Below is a small trained network, with its code and all its weights. Each question gives an input and a class and asks what happens when units are switched off, that is, made to give their printed mean instead of their output.

import numpy as np


def w(rows, s, z=0):
    codes = np.array(rows[::2]) - 128.0
    scale = np.full(codes.shape[1], s)
    scale[-1] = z or s
    return codes * scale


def norm(h):
    return h / np.sqrt((h * h).mean(-1, keepdims=True) + 1e-5)


def f(y):
    return np.maximum(y, 0)


def log_softmax(a):
    a = a - a.max(-1, keepdims=True)
    return a - np.log(np.exp(a).sum(-1, keepdims=True))


def net(x, mask):
    res = np.array(x, float).reshape(1, 8) / 4 @ E
    u = 0
    for l in range(3):
        y = f(norm(res) @ A[l][:, :-1].T + A[l][:, -1])
        res = res + np.where(mask[u : u + 13], y, B[l][:, -1]) @ B[l][:, :-1]
        u += 13
    return log_softmax(norm(res)[-1] @ U[:, :-1].T + U[:, -1])


A, B = {}, {}
E = w([
[206,207,153,212,103,145],'x0',
[127,129,131,127,127,130],'x1',
[127,130,126,128,128,128],'x2',
[89,250,148,58,196,48],'x3',
[131,128,128,127,128,126],'x4',
[127,127,129,128,127,130],'x5',
[82,124,157,143,8,49],'x6',
[130,127,130,125,128,131],'x7',
],0.0014)
A[0] = w([
[165,100,160,78,90,116,47],'L0N1',
[117,197,106,97,243,154,141],'L0N2',
[168,97,145,139,207,180,169],'L0N3',
[91,76,138,42,125,143,245],'L0N4',
[133,82,101,153,79,166,143],'L0N5',
[170,145,116,180,94,152,89],'L0N6',
[109,102,151,93,168,182,37],'L0N7',
[192,206,111,168,156,128,90],'L0N8',
[227,1,131,165,228,206,246],'L0N9',
[84,217,163,95,138,77,80],'L0N10',
[107,98,121,144,27,128,113],'L0N11',
[69,122,173,86,159,97,120],'L0N12',
[125,191,125,92,196,122,138],'L0N13',
],0.0031,0.0012)
B[0] = w([
[90,119,114,163,126,136,135],'L0N1',
[208,31,132,121,176,110,211],'L0N2',
[106,208,106,82,45,82,189],'L0N3',
[61,68,84,154,207,138,206],'L0N4',
[126,98,176,100,193,53,181],'L0N5',
[152,194,151,179,159,112,163],'L0N6',
[138,149,129,76,170,51,150],'L0N7',
[163,94,193,100,92,243,175],'L0N8',
[31,251,108,68,34,53,252],'L0N9',
[111,194,15,72,43,198,191],'L0N10',
[148,75,173,188,218,135,184],'L0N11',
[154,93,24,164,126,169,175],'L0N12',
[218,49,152,130,126,176,190],'L0N13',
],0.0022,0.0034)
A[1] = w([
[198,233,141,171,123,135,148],'L1N1',
[120,127,132,112,64,163,212],'L1N2',
[122,235,42,112,126,113,185],'L1N3',
[141,111,225,172,109,159,112],'L1N4',
[230,174,253,196,107,137,3],'L1N5',
[211,237,186,127,62,160,131],'L1N6',
[80,60,8,19,114,128,72],'L1N7',
[161,193,134,216,68,134,78],'L1N8',
[185,197,116,149,108,163,95],'L1N9',
[72,137,141,167,59,47,239],'L1N10',
[229,62,143,131,120,181,84],'L1N11',
[122,133,34,70,51,183,138],'L1N12',
[154,90,137,194,193,83,25],'L1N13',
],0.0028,0.0011)
B[1] = w([
[88,34,88,80,66,146,206],'L1N1',
[148,198,144,137,154,112,176],'L1N2',
[68,24,150,190,99,205,221],'L1N3',
[128,119,131,118,176,71,162],'L1N4',
[145,152,100,145,251,61,193],'L1N5',
[87,100,45,148,53,187,229],'L1N6',
[177,209,204,187,135,108,254],'L1N7',
[173,195,78,159,88,95,192],'L1N8',
[92,123,101,102,72,155,181],'L1N9',
[147,57,116,23,167,182,226],'L1N10',
[107,151,112,58,169,132,155],'L1N11',
[96,246,224,164,145,89,201],'L1N12',
[48,134,164,136,107,184,139],'L1N13',
],0.0025,0.003)
A[2] = w([
[192,111,94,128,175,14,133],'L2N1',
[241,130,102,179,197,23,111],'L2N2',
[133,64,160,96,254,152,153],'L2N3',
[224,100,182,187,105,77,19],'L2N4',
[220,141,134,167,177,58,139],'L2N5',
[90,107,91,172,29,89,164],'L2N6',
[229,109,52,141,130,190,99],'L2N7',
[64,162,146,61,178,91,99],'L2N8',
[29,229,229,206,165,74,35],'L2N9',
[49,148,141,85,85,184,102],'L2N10',
[171,129,89,195,152,128,171],'L2N11',
[131,240,145,76,122,148,138],'L2N12',
[185,147,214,72,218,157,8],'L2N13',
],0.0031,0.0012)
B[2] = w([
[190,148,97,189,165,185,195],'L2N1',
[178,142,99,164,202,153,197],'L2N2',
[107,97,114,192,27,155,249],'L2N3',
[188,194,52,94,232,126,155],'L2N4',
[165,121,59,175,190,107,179],'L2N5',
[109,180,141,176,171,177,247],'L2N6',
[87,90,231,24,130,66,207],'L2N7',
[214,183,201,146,139,102,237],'L2N8',
[98,140,191,5,129,51,223],'L2N9',
[188,166,126,153,175,79,226],'L2N10',
[125,95,174,93,183,122,171],'L2N11',
[117,22,103,165,139,119,226],'L2N12',
[133,173,64,222,124,107,182],'L2N13',
],0.003,0.0022)
U = w([
[91,186,209,76,148,39,163],'0',
[197,139,76,197,209,135,203],'1',
[96,203,69,159,36,192,172],'2',
[171,79,109,2,117,191,3],'3',
[67,4,161,176,102,123,28],'4',
],0.0099,0.0016)

Each question gives the input, the list of numbers given to net, and the class t.
The units are the neurons (one row each of A and B). Each row of codes is followed by its name. A weight is (code - 128) times the scale printed after its matrix; where a second scale follows, it is the last column's (A, B and U).
mask holds one flag per neuron, layer by layer. A switched-off neuron (its flag False) gives its mean, the last column of its row in B, instead of its output. The means were averaged over made-up inputs and are rounded, as every weight is.
A unit's drop is (log p(t) with every unit on - log p(t) with that unit switched off) / (log p(t) with every unit on - log p(t) with every unit switched off).
The circuit of an input: a set's keep is (log p(t) with only the set's units on - log p(t) with every unit switched off) / (log p(t) with every unit on - log p(t) with every unit switched off). Starting from the 12 units with the biggest drops (on a tie, the unit counted first), units are removed one at a time, each time the one whose removal leaves the highest keep (on an exact tie, the one counted first), for as long as the keep stays at least 0.8.
circuit, biggest first: the units of the circuit, biggest drop first
k most important neurons: the k neurons with the biggest drops, biggest first
k most important neurons of layer l: the k neurons of layer l with the biggest drops, biggest first
drop when u is switched off: that unit's drop, to one decimal
input [-6,-4,2,0,8,-8,-5,2], class 0: 2 most important neurons -> L0N9, L0N3
input [7,5,-3,-1,4,1,6,5], class 1: 2 most important neurons -> L1N5, L0N9
input [4,5,2,-7,8,0,-7,-8], class 2: circuit, biggest first -> L0N9
input [7,2,-2,0,-6,1,-7,6], class 2: circuit, biggest first -> L0N9, L1N6, L0N3
input [1,-3,0,5,0,-1,-4,-1], class 3: 2 most important neurons of layer 0 -> L0N4, L0N10
input [4,0,7,-4,-5,-8,0,-5], class 2: 2 most important neurons -> L0N9, L0N2
input [-8,3,3,-1,-2,6,-8,-6], class 0: 3 most important neurons -> L0N9, L0N3, L1N10
input [0,0,-2,7,-3,-6,-1,-3], class 1: 3 most important neurons -> L1N12, L2N13, L1N6
input [7,-3,-3,0,-8,1,-3,6], class 2: 3 most important neurons -> L1N6, L0N9, L1N10
input [6,2,8,8,-2,-5,-1,8], class 3: 2 most important neurons -> L0N9, L0N2
input [8,-6,-7,7,1,-6,0,6], class 3: 2 most important neurons of layer 2 -> L2N7, L2N3
input [1,3,-2,6,-2,-3,2,5], class 2: 2 most important neurons -> L0N10, L0N4
input [8,2,-4,-4,-3,-7,-1,-1], class 2: 2 most important neurons of layer 1 -> L1N6, L1N1
input [3,4,2,-7,-1,6,-5,-2], class 2: most important neuron of layer 0 -> L0N9
input [3,-4,-7,6,0,-2,-5,4], class 3: 2 most important neurons -> L0N10, L2N7
input [0,7,3,0,7,0,0,6], class 0: drop when L2N9 is switched off -> 0.2
input [-2,2,-6,-4,1,5,-8,7], class 0: drop when L0N9 is switched off -> 0.9
input [-7,-2,-5,-2,-8,-5,-8,1], class 0: drop when L0N9 is switched off -> 1.5
input [4,8,2,-1,5,5,7,-8], class 1: drop when L0N9 is switched off -> 0.3
input [6,1,-5,-2,-7,-5,3,-7], class 1: most important neuron -> L1N5
